Below are the code and all the weights of a small trained network. Each question names an input and a class and asks about switching units off, where a switched-off unit gives its printed mean instead of its output.

import numpy as np


def w(rows, s, z=0):
    codes = np.array(rows[::2]) - 128.0
    scale = np.full(codes.shape[1], s)
    scale[-1] = z or s
    return codes * scale


def norm(h):
    return h / np.sqrt((h * h).mean(-1, keepdims=True) + 1e-5)


def f(y):
    return y / 2 * (1 + np.tanh(0.7978845608 * (y + 0.044715 * y**3)))


def log_softmax(a):
    a = a - a.max(-1, keepdims=True)
    return a - np.log(np.exp(a).sum(-1, keepdims=True))


def net(x, mask):
    res = np.array(x, float).reshape(1, 2) / 4 @ E
    u = 0
    for l in range(2):
        y = f(norm(res) @ A[l][:, :-1].T + A[l][:, -1])
        res = res + np.where(mask[u : u + 7], y, B[l][:, -1]) @ B[l][:, :-1]
        u += 7
    return log_softmax(norm(res)[-1] @ U[:, :-1].T + U[:, -1])


A, B = {}, {}
E = w([
[161,158,125,126,141,147,208,254,142,132,187],'x0',
[78,84,135,43,79,189,154,159,149,181,16],'x1',
],0.006)
A[0] = w([
[66,108,142,2,56,191,155,145,213,215,51,118],'L0N1',
[218,169,117,209,194,72,96,108,82,61,216,213],'L0N2',
[119,109,132,78,90,139,136,149,162,142,102,66],'L0N3',
[164,175,117,130,135,168,236,244,176,137,180,172],'L0N4',
[156,169,112,161,105,115,100,152,123,112,143,2],'L0N5',
[66,11,124,151,110,110,76,45,90,121,89,116],'L0N6',
[85,99,135,73,104,133,141,145,139,129,128,50],'L0N7',
],0.0026,0.0037)
B[0] = w([
[170,105,128,254,175,154,148,117,49,132,119,227],'L0N1',
[94,42,132,99,100,205,203,112,132,113,62,254],'L0N2',
[176,98,135,185,132,140,122,140,115,138,145,124],'L0N3',
[106,179,132,96,121,101,47,50,147,138,75,216],'L0N4',
[101,56,121,107,92,111,92,160,171,116,185,102],'L0N5',
[171,236,139,88,145,138,110,142,183,173,121,179],'L0N6',
[163,89,149,178,130,128,106,162,110,115,143,114],'L0N7',
],0.0044,0.0047)
A[1] = w([
[76,95,140,2,59,149,175,114,182,114,78,159],'L1N1',
[137,161,131,128,128,147,160,201,129,139,146,94],'L1N2',
[193,213,136,177,175,109,103,149,111,152,137,144],'L1N3',
[119,166,142,192,141,140,87,107,76,161,101,244],'L1N4',
[101,75,114,119,75,68,29,92,124,145,138,3],'L1N5',
[142,198,121,80,121,107,157,231,164,139,197,26],'L1N6',
[155,115,124,223,144,80,133,97,116,65,253,66],'L1N7',
],0.0067,0.0029)
B[1] = w([
[155,134,96,173,155,92,157,185,114,99,212,225],'L1N1',
[132,119,161,111,149,111,47,50,145,112,76,181],'L1N2',
[90,113,65,142,130,76,152,117,114,81,173,167],'L1N3',
[131,132,129,108,132,105,139,154,153,96,185,254],'L1N4',
[133,171,191,81,180,120,80,123,174,109,113,159],'L1N5',
[99,187,186,72,155,67,2,11,190,77,111,213],'L1N6',
[140,70,113,137,113,197,184,236,92,223,47,252],'L1N7',
],0.0071,0.0053)
U = w([
[140,67,134,138,135,194,164,184,103,178,70,186],'0',
[131,168,158,94,158,98,29,43,165,105,108,205],'1',
[131,122,69,152,135,90,181,150,124,76,231,193],'2',
[115,153,130,133,60,145,116,100,110,155,172,3],'3',
[122,141,126,132,8,133,123,103,127,132,152,44],'4',
[115,157,130,134,55,148,117,104,111,146,167,10],'5',
[118,146,137,132,20,137,122,105,123,141,163,34],'6',
[116,152,126,133,24,141,121,103,119,143,161,34],'7',
],0.016,0.004)

Each question gives the input, the list of numbers given to net, and the class t.
The units are the neurons (one row each of A and B). Each row of codes is followed by its name. A weight is (code - 128) times the scale printed after its matrix; where a second scale follows, it is the last column's (A, B and U).
mask holds one flag per neuron, layer by layer. A switched-off neuron (its flag False) gives its mean, the last column of its row in B, instead of its output. The means were averaged over made-up inputs and are rounded, as every weight is.
A unit's drop is (log p(t) with every unit on - log p(t) with that unit switched off) / (log p(t) with every unit on - log p(t) with every unit switched off).
The circuit of an input: a set's keep is (log p(t) with only the set's units on - log p(t) with every unit switched off) / (log p(t) with every unit on - log p(t) with every unit switched off). Starting from the 12 units with the biggest drops (on a tie, the unit counted first), units are removed one at a time, each time the one whose removal leaves the highest keep (on an exact tie, the one counted first), for as long as the keep stays at least 0.8.
units of the circuit, in order: the units of the circuit, biggest drop first
k most important neurons: the k neurons with the biggest drops, biggest first
top k neurons in layer l: the k neurons of layer l with the biggest drops, biggest first
drop of u: that unit's drop, to one decimal
input [-8,-8], class 0: units of the circuit, in order => (L1N7, L0N4)
input [0,3], class 2: top neuron in layer 0 => (L0N2)
input [7,-6], class 1: 2 most important neurons => (L1N6, L0N1)
input [6,5], class 1: 3 most important neurons => (L0N2, L1N7, L1N2)
input [-4,4], class 0: 4 most important neurons => (L1N6, L0N4, L0N1, L1N2)
input [-2,-3], class 2: top 2 neurons in layer 0 => (L0N2, L0N1)
input [-3,1], class 2: 3 most important neurons => (L0N6, L1N6, L0N4)
input [-4,-5], class 0: 2 most important neurons => (L0N4, L1N7)
input [3,3], class 2: top 4 neurons in layer 1 => (L1N6, L1N7, L1N4, L1N3)
input [4,-5], class 0: drop of L1N7 => 1.2
input [4,-8], class 0: drop of L1N7 => 1.1
input [5,-8], class 0: drop of L1N7 => 1.3
